Below are the code and all the weights of a small trained network. Each question names an input and a target symbol and asks about switching units off, where a switched-off unit gives its printed mean instead of its output.

import numpy as np


def w(rows, s, z=0):
    codes = np.array(rows[::2]) - 128.0
    scale = np.full(codes.shape[1], s)
    scale[-1] = z or s
    return codes * scale


def f(y):
    return np.maximum(y, 0)


def softmax(a):
    e = np.exp(a - a.max(-1, keepdims=True))
    return e / e.sum(-1, keepdims=True)


def log_softmax(a):
    a = a - a.max(-1, keepdims=True)
    return a - np.log(np.exp(a).sum(-1, keepdims=True))


def net(x, mask):
    ids = ['εμξπσφψ'.index(c) for c in x.split()]
    T = len(ids)
    res = E[ids] + P[:T]
    u = 0
    for l in range(3):
        r = res
        for j in range(2):
            rows = slice(2 * j, 2 * j + 2)
            q, k, v = (r @ M[l][rows].T for M in (Q, K, V))
            z = softmax(np.where(np.tri(T) > 0, q @ k.T / 2**0.5, -1e9)) @ v
            o = O[l][rows]
            res = res + np.where(mask[u + j], z, o[:, -1]) @ o[:, :-1]
        u += 2
        y = f(res @ A[l][:, :-1].T + A[l][:, -1])
        res = res + np.where(mask[u : u + 4], y, B[l][:, -1]) @ B[l][:, :-1]
        u += 4
    return log_softmax(res[-1] @ U[:, :-1].T + U[:, -1])


Q, K, V, O, A, B = {}, {}, {}, {}, {}, {}
E = w([
[129,60,114],'ε',
[169,164,115],'μ',
[172,161,116],'ξ',
[189,210,165],'π',
[111,254,85],'σ',
[53,76,205],'φ',
[30,140,201],'ψ',
],0.0083)
P = w([
[68,88,115],'0',
[86,139,91],'1',
[102,151,84],'2',
[106,153,99],'3',
[111,157,125],'4',
[113,157,146],'5',
[115,150,182],'6',
[115,146,221],'7',
[115,137,246],'8',
[135,134,254],'9',
],0.0039)
Q[0] = w([
[248,173,126],'L0H0',
[136,178,88],'L0H0',
[74,206,203],'L0H1',
[171,247,94],'L0H1',
],0.013)
K[0] = w([
[142,247,51],'L0H0',
[20,167,45],'L0H0',
[75,209,38],'L0H1',
[79,46,11],'L0H1',
],0.011)
V[0] = w([
[69,166,87],'L0H0',
[166,60,136],'L0H0',
[57,2,148],'L0H1',
[142,144,125],'L0H1',
],0.006)
O[0] = w([
[193,120,103,195],'L0H0',
[96,154,176,34],'L0H0',
[134,200,2,6],'L0H1',
[129,118,138,142],'L0H1',
],0.006,0.0023)
A[0] = w([
[159,19,139,80],'L0N0',
[217,124,168,123],'L0N1',
[148,190,149,2],'L0N2',
[253,154,97,113],'L0N3',
],0.011,0.0017)
B[0] = w([
[191,44,87,167],'L0N0',
[189,168,160,236],'L0N1',
[153,146,69,202],'L0N2',
[108,107,254,255],'L0N3',
],0.013,0.0023)
Q[1] = w([
[107,66,137],'L1H0',
[161,191,198],'L1H0',
[98,45,223],'L1H1',
[7,134,215],'L1H1',
],0.019)
K[1] = w([
[114,191,133],'L1H0',
[166,72,193],'L1H0',
[52,46,149],'L1H1',
[14,151,251],'L1H1',
],0.018)
V[1] = w([
[221,255,102],'L1H0',
[35,198,225],'L1H0',
[113,229,205],'L1H1',
[219,215,41],'L1H1',
],0.0083)
O[1] = w([
[175,244,156,213],'L1H0',
[55,149,230,253],'L1H0',
[72,224,118,220],'L1H1',
[254,188,130,22],'L1H1',
],0.0075,0.0037)
A[1] = w([
[10,222,93,203],'L1N0',
[229,157,234,88],'L1N1',
[32,115,3,2],'L1N2',
[48,91,40,73],'L1N3',
],0.0056,0.0011)
B[1] = w([
[28,243,104,251],'L1N0',
[162,221,255,255],'L1N1',
[210,41,199,142],'L1N2',
[142,168,249,148],'L1N3',
],0.0065,0.0051)
Q[2] = w([
[92,144,88],'L2H0',
[114,98,166],'L2H0',
[123,233,176],'L2H1',
[4,136,132],'L2H1',
],0.012)
K[2] = w([
[118,114,207],'L2H0',
[104,92,101],'L2H0',
[71,220,18],'L2H1',
[2,51,137],'L2H1',
],0.0084)
V[2] = w([
[109,167,9],'L2H0',
[88,174,85],'L2H0',
[191,49,179],'L2H1',
[60,73,168],'L2H1',
],0.013)
O[2] = w([
[25,196,4,64],'L2H0',
[88,150,2,153],'L2H0',
[200,94,252,7],'L2H1',
[46,36,169,150],'L2H1',
],0.0081,0.017)
A[2] = w([
[165,82,198,122],'L2N0',
[218,81,138,250],'L2N1',
[136,171,218,6],'L2N2',
[177,11,18,61],'L2N3',
],0.012,0.0015)
B[2] = w([
[152,111,82,239],'L2N0',
[90,197,125,185],'L2N1',
[148,84,178,254],'L2N2',
[251,105,138,140],'L2N3',
],0.021,0.0099)
U = w([
[255,112,82,56],'ε',
[165,127,149,57],'μ',
[168,128,157,180],'ξ',
[156,169,240,22],'π',
[152,177,87,254],'σ',
[159,42,109,194],'φ',
[60,104,154,100],'ψ',
],0.0059,0.0027)

Each question gives the input, a string of symbols that net reads in full, and the target symbol t.
The units are the heads (2 rows each of Q, K, V and O) and the neurons (one row each of A and B). Each row of codes is followed by its name. A weight is (code - 128) times the scale printed after its matrix; where a second scale follows, it is the last column's (O, A, B and U).
mask holds one flag per unit, layer by layer, with each layer's heads first. A switched-off unit (its flag False) gives its mean, the last column of its rows in O or B, instead of its output. The means were averaged over made-up inputs and are rounded, as every weight is.
A unit's drop is (log p(t) with every unit on - log p(t) with that unit switched off) / (log p(t) with every unit on - log p(t) with every unit switched off).
The circuit of an input: a set's keep is (log p(t) with only the set's units on - log p(t) with every unit switched off) / (log p(t) with every unit on - log p(t) with every unit switched off). Starting from the 12 units with the biggest drops (on a tie, the unit counted first), units are removed one at a time, each time the one whose removal leaves the highest keep (on an exact tie, the one counted first), for as long as the keep stays at least 0.8.
units of the circuit, in order: the units of the circuit, biggest drop first
most important unit: the unit with the biggest drop
top k neurons: the k neurons with the biggest drops, biggest first
k most important neurons of layer l: the k neurons of layer l with the biggest drops, biggest first
which heads matter: for each layer, one digit per head in row order, 1 if its drop is at least 0.15 and else 0, layers parted by /
input ψ ξ ψ σ σ ψ σ, target ψ: units of the circuit, in order	(L1H0; L2H1; L0N1)
input σ ξ ε σ π ψ ξ π ψ π, target ψ: which heads matter	10 / 11 / 11
input π ξ σ ε σ, target ε: which heads matter	00 / 11 / 00
input ε π μ φ ε μ, target φ: 2 most important neurons of layer 2	(L2N0; L2N2)
input σ μ σ ε σ, target ε: which heads matter	00 / 10 / 00
input ψ σ ψ σ ψ φ ε φ ξ, target φ: most important unit	L1H0
input ξ ε φ σ σ, target σ: which heads matter	01 / 01 / 11
input π π φ ψ φ π, target φ: which heads matter	00 / 11 / 11
input π σ σ σ σ π σ μ, target σ: units of the circuit, in order	(L2H0; L2H1; L2N2; L1H1)
input φ μ σ σ ε π, target π: units of the circuit, in order	(L0N3; L1N1; L0N1; L2N2)
input ξ μ π σ π φ μ φ ψ π, target φ: which heads matter	01 / 11 / 10
input ξ σ ψ σ μ, target ψ: top 4 neurons	(L0N3; L0N2; L0N0; L1N0)
input ξ π φ σ π π φ σ μ, target φ: which heads matter	01 / 11 / 01
input σ ξ σ μ π ξ ξ, target π: most important unit	L1H1
input ψ ξ μ ψ φ, target ψ: units of the circuit, in order	(L2H1; L1H1)
input π μ σ σ ψ ξ, target ψ: top 2 neurons	(L0N3; L0N2)
input ψ ψ φ, target ψ: which heads matter	01 / 10 / 01
input σ μ σ ε, target ε: 3 most important neurons of layer 0	(L0N0; L0N3; L0N1)
input σ π ψ σ, target π: which heads matter	11 / 11 / 10
input ε π π σ π σ π, target σ: top 3 neurons	(L1N0; L1N3; L0N0)
input φ σ ε ε ε π π σ ξ, target σ: most important unit	L0H1
